Below are the code and all the weights of a small trained network. Each question names an input and a target symbol and asks about switching units off, where a switched-off unit gives its printed mean instead of its output.

import numpy as np


def w(rows, s, z=0):
    codes = np.array(rows[::2]) - 128.0
    scale = np.full(codes.shape[1], s)
    scale[-1] = z or s
    return codes * scale


def norm(h):
    return h / np.sqrt((h * h).mean(-1, keepdims=True) + 1e-5)


def f(y):
    return np.maximum(y, 0)


def softmax(a):
    e = np.exp(a - a.max(-1, keepdims=True))
    return e / e.sum(-1, keepdims=True)


def log_softmax(a):
    a = a - a.max(-1, keepdims=True)
    return a - np.log(np.exp(a).sum(-1, keepdims=True))


def net(x, mask):
    ids = ['αβγδεζηλξτψω'.index(c) for c in x.split()]
    T = len(ids)
    res = E[ids] + P[:T]
    q, k, v = (norm(res) @ M[0].T for M in (Q, K, V))
    z = softmax(np.where(np.tri(T) > 0, q @ k.T / 3**0.5, -1e9)) @ v
    res = res + np.where(mask[0], z, O[0][:, -1]) @ O[0][:, :-1]
    y = f(norm(res) @ A[0][:, :-1].T + A[0][:, -1])
    res = res + np.where(mask[1:9], y, B[0][:, -1]) @ B[0][:, :-1]
    return log_softmax(norm(res)[-1] @ U[:, :-1].T + U[:, -1])


Q, K, V, O, A, B = {}, {}, {}, {}, {}, {}
E = w([
[208,151,107],'α',
[11,89,128],'β',
[137,29,162],'γ',
[119,132,183],'δ',
[63,148,96],'ε',
[192,133,165],'ζ',
[212,117,171],'η',
[162,224,123],'λ',
[70,167,164],'ξ',
[180,7,187],'τ',
[143,80,72],'ψ',
[180,177,75],'ω',
],0.018)
P = w([
[212,54,89],'0',
[203,91,108],'1',
[222,131,111],'2',
[184,133,117],'3',
[2,41,152],'4',
[163,154,123],'5',
],0.0039)
Q[0] = w([
[10,190,92],'H1',
[103,149,168],'H1',
[76,229,119],'H1',
],0.012)
K[0] = w([
[38,224,181],'H1',
[85,194,40],'H1',
[86,170,1],'H1',
],0.0073)
V[0] = w([
[134,254,6],'H1',
[167,11,249],'H1',
[57,185,140],'H1',
],0.0035)
O[0] = w([
[65,254,164,17],'H1',
[30,224,150,255],'H1',
[215,244,86,54],'H1',
],0.0064,0.0034)
A[0] = w([
[110,140,50,102],'N1',
[138,129,198,103],'N2',
[115,93,129,194],'N3',
[92,253,88,193],'N4',
[86,146,145,160],'N5',
[142,86,171,70],'N6',
[85,24,126,253],'N7',
[161,168,103,167],'N8',
],0.016,0.004)
B[0] = w([
[226,2,105,148],'N1',
[167,51,42,154],'N2',
[146,238,150,174],'N3',
[54,67,132,173],'N4',
[204,85,16,138],'N5',
[72,72,128,169],'N6',
[143,185,133,250],'N7',
[72,167,231,153],'N8',
],0.0077,0.015)
U = w([
[174,247,155,181],'α',
[88,221,24,167],'β',
[119,123,205,213],'γ',
[168,99,73,73],'δ',
[117,152,91,10],'ε',
[114,173,128,2],'ζ',
[195,93,109,98],'η',
[45,198,191,164],'λ',
[35,80,57,60],'ξ',
[156,197,97,28],'τ',
[220,144,23,186],'ψ',
[137,35,146,211],'ω',
],0.014,0.0058)

Each question gives the input, a string of symbols that net reads in full, and the target symbol t.
The units are the heads (3 rows each of Q, K, V and O) and the neurons (one row each of A and B). Each row of codes is followed by its name. A weight is (code - 128) times the scale printed after its matrix; where a second scale follows, it is the last column's (O, A, B and U).
mask holds one flag per unit, heads first, then neurons. A switched-off unit (its flag False) gives its mean, the last column of its rows in O or B, instead of its output. The means were averaged over made-up inputs and are rounded, as every weight is.
A unit's drop is (log p(t) with every unit on - log p(t) with that unit switched off) / (log p(t) with every unit on - log p(t) with every unit switched off).
The circuit of an input: a set's keep is (log p(t) with only the set's units on - log p(t) with every unit switched off) / (log p(t) with every unit on - log p(t) with every unit switched off). Starting from all 9 units, units are removed one at a time, each time the one whose removal leaves the highest keep (on an exact tie, the one counted first), for as long as the keep stays at least 0.8.
units of the circuit, in order: the units of the circuit, biggest drop first
most important unit: the unit with the biggest drop
top k neurons: the k neurons with the biggest drops, biggest first
drop of u: that unit's drop, to one decimal
input γ ξ η ζ, target ω: top 2 neurons : (N7; N3)
input η ε η, target ω: units of the circuit, in order : (N7)
input λ ω λ λ λ ω, target γ: top 3 neurons : (N8; N4; N7)
input α γ τ γ α, target α: top 3 neurons : (N4; N2; N1)
input γ τ λ ξ, target ξ: top 2 neurons : (N4; N5)
input ξ δ γ γ α, target α: top 2 neurons : (N4; N2)
input ξ τ ω, target ω: top 4 neurons : (N7; N1; N4; N3)
input ω τ ξ γ ξ, target ξ: top 2 neurons : (N5; N4)
input γ λ γ ω, target ω: top 3 neurons : (N1; N7; N4)
input α ξ γ ε, target ω: top 2 neurons : (N1; N4)
input γ α γ ζ, target ω: top 3 neurons : (N7; N3; N6)
input ψ δ λ, target λ: drop of N4 : 0.3
input η β ε, target ω: drop of H1 : 0.2
input ω λ λ λ ψ, target ψ: most important unit : N1
input α β λ, target λ: drop of N7 : 0.1
